Small tables with named rows and columns. After each table, cells are looked up by row and column.

venake
|  | bila | ran | bimak | pomi | rosegi | pudal |
|---|---|---|---|---|---|---|
| rinal | -8.02 | -6.96 | -3.24 | -6.10 | -1.75 | -4.10 |
| besezum | -1.30 | 5.48 | -3.58 | 0.62 | -4.54 | -3.40 |
| zuzu | -7.36 | 0.37 | 1.53 | -2.57 | 3.00 | -4.78 |
| latoso | -9.75 | 4.84 | 2.04 | -2.83 | 3.33 | -6.30 |
| videtu | -3.02 | -2.99 | -5.34 | -2.46 | -4.88 | -2.71 |

What is the bimak of latoso in venake? 2.04
What is the bila of latoso in venake? -9.75
What is the pomi of latoso in venake? -2.83
What is the pomi of besezum in venake? 0.62
What is the bimak of besezum in venake? -3.58
What is the bila of besezum in venake? -1.30
What is the bila of zuzu in venake? -7.36

kos:
columns: defipu, fod, vipivo, tazar, doluro, godo, fis, nuv, fuf, gudake
tadokom: [33, 64, -19, 22, 65, 84, 23, -33, 8, 19]
tumadum: [1, 96, 25, 44, -3, 46, -16, -20, -57, 75]
tem: [41, 63, 58, 27, 5, 44, 15, 81, 27, 71]

fis of tem: 15
tazar of tadokom: 22
gudake of tumadum: 75
vipivo of tadokom: -19
doluro of tadokom: 65
nuv of tem: 81
godo of tumadum: 46
godo of tadokom: 84
fod of tem: 63

nuv =
columns: kob, lan, mutose, zenirag, netos, dob, kof, ribuvas, nog
sor: [35, 46, 53, 55, 32, 55, 46, 45, 39]
bugomu: [41, 49, 44, 49, 26, 49, 38, 42, 40]
kek: [39, 61, 32, 33, 36, 41, 70, 34, 44]
gagami: [52, 26, 39, 32, 70, 37, 48, 52, 52]
suf: [45, 43, 33, 39, 42, 51, 48, 56, 48]
deg: [23, 36, 43, 52, 42, 56, 57, 46, 32]
rak: [32, 36, 45, 45, 36, 45, 46, 43, 39]
zulo: [49, 47, 42, 40, 35, 39, 48, 41, 47]
lalofa: [55, 64, 56, 58, 22, 53, 52, 42, 49]
buguleg: [53, 45, 24, 35, 45, 58, 54, 76, 57]
voz: [41, 69, 25, 36, 36, 40, 61, 33, 43]
bulav: [12, 28, 27, 45, 49, 57, 62, 48, 28]

rak, kob: 32
deg, ribuvas: 46
buguleg, ribuvas: 76
deg, zenirag: 52
lalofa, nog: 49
suf, mutose: 33
suf, ribuvas: 56
rak, mutose: 45
bulav, kob: 12
rak, dob: 45
sor, ribuvas: 45
kek, ribuvas: 34
sor, netos: 32
deg, dob: 56
lalofa, ribuvas: 42
bulav, ribuvas: 48
deg, kof: 57
deg, nog: 32
sor, nog: 39

Table sog
,bas,gikin,zibo,mono,zopelum,fatak,pud,bibi,dega,bufid
nin,32.262,59.071,-0.535,-12.203,39.241,-27.657,39.942,32.228,11.094,54.063
lebosig,-51.741,8.622,42.501,48.004,18.031,46.262,69.302,70.822,-12.020,9.328
zak,2.398,47.856,-12.367,-33.760,66.918,-33.347,39.151,44.248,-6.724,60.793
nuf,-2.768,9.104,34.839,32.964,7.762,32.666,21.811,14.733,0.964,22.958
varomas,42.563,-23.705,2.024,14.199,84.342,-6.377,-17.873,25.315,43.117,5.948
sasut,48.223,-11.370,56.426,9.861,49.511,22.245,73.115,-4.732,73.999,-33.033
fevazu,-5.588,2.056,-0.500,14.125,55.977,13.997,44.611,51.502,-1.976,7.414
zoz,81.821,7.746,-36.167,64.742,46.256,-1.385,-57.666,9.802,-30.125,14.150
fita,47.165,22.369,12.593,10.853,21.032,1.354,3.564,-22.811,26.020,10.742
vav,15.061,3.537,51.279,39.210,34.860,24.805,12.425,39.134,8.218,30.869
muv,38.892,50.217,-21.782,19.653,-4.826,41.700,35.950,55.685,27.045,-26.900
badi,3.695,13.253,20.751,6.961,5.611,19.717,-1.280,23.669,12.136,28.245
gasetep,-25.904,2.466,11.010,-62.628,-19.259,7.222,-12.229,14.739,34.366,35.171
lofir,17.646,17.645,17.645,17.648,17.645,17.645,17.648,17.645,17.646,17.647

What is the mono of fevazu in sog?
14.125
What is the zopelum of lofir in sog?
17.645
What is the bas of lofir in sog?
17.646
What is the zopelum of varomas in sog?
84.342
What is the fatak of nuf in sog?
32.666
What is the fatak of zak in sog?
-33.347
What is the bibi of nuf in sog?
14.733
What is the bas of zoz in sog?
81.821
What is the zopelum of badi in sog?
5.611
What is the dega of sasut in sog?
73.999
What is the mono of fita in sog?
10.853
What is the pud of fita in sog?
3.564
What is the pud of gasetep in sog?
-12.229

konap.csv
,kuni,bom,riluk
boset,4.787,4.391,4.917
dag,4.806,4.806,4.807
kefu,5.869,3.857,5.821
fabopi,7.377,5.608,6.768
ner,4.537,5.212,6.151
fal,3.910,7.033,3.747
zuf,6.671,5.432,3.229
pafire,7.194,3.508,4.868
nilibon,4.652,4.509,5.029
mon,4.571,5.990,4.648
niluv,5.706,5.766,5.166
lem,9.302,6.029,1.479

fabopi, riluk -> 6.768
dag, kuni -> 4.806
ner, bom -> 5.212
dag, riluk -> 4.807
kefu, riluk -> 5.821
fal, bom -> 7.033
nilibon, bom -> 4.509
fal, riluk -> 3.747
lem, bom -> 6.029
fal, kuni -> 3.910
kefu, kuni -> 5.869
boset, riluk -> 4.917
lem, riluk -> 1.479

Table sikub
	vekap	fiv	lipap	zuk	ritad	nus	mezasa
bom	29.701	66.509	41.917	63.651	27.737	23.239	52.938
legok	57.072	34.079	18.258	51.284	58.968	24.601	11.198
dezus	6.541	67.860	58.346	55.414	53.323	68.804	23.027
sumet	41.142	70.027	63.368	54.271	12.253	60.671	69.450
voro	49.375	35.686	21.797	2.718	26.159	21.569	54.174
zugem	36.171	48.516	6.904	76.545	73.296	50.342	23.627
rololo	38.091	16.158	5.303	38.322	71.793	7.996	63.530
gipigu	18.683	36.812	47.732	56.591	42.026	82.069	29.941
tubodi	61.714	50.680	25.759	41.865	74.397	43.498	15.006
tubo	16.433	63.188	68.838	65.719	37.559	26.420	49.616
sol	36.737	11.361	80.140	60.444	30.049	2.042	22.280
leg	47.738	28.583	80.250	2.499	35.722	58.183	60.514
sel	63.109	61.302	28.867	18.351	51.681	73.179	39.287
neruk	30.468	15.849	34.137	24.786	25.194	13.138	36.843

vekap of sol: 36.737
ritad of zugem: 73.296
nus of zugem: 50.342
zuk of tubo: 65.719
fiv of bom: 66.509
nus of sol: 2.042
lipap of gipigu: 47.732
lipap of dezus: 58.346
lipap of rololo: 5.303
zuk of sumet: 54.271
ritad of rololo: 71.793
fiv of tubodi: 50.680
vekap of sumet: 41.142
nus of tubodi: 43.498
lipap of sumet: 63.368
fiv of dezus: 67.860
nus of rololo: 7.996
zuk of zugem: 76.545
mezasa of zugem: 23.627
Row with the largest vekap: sel

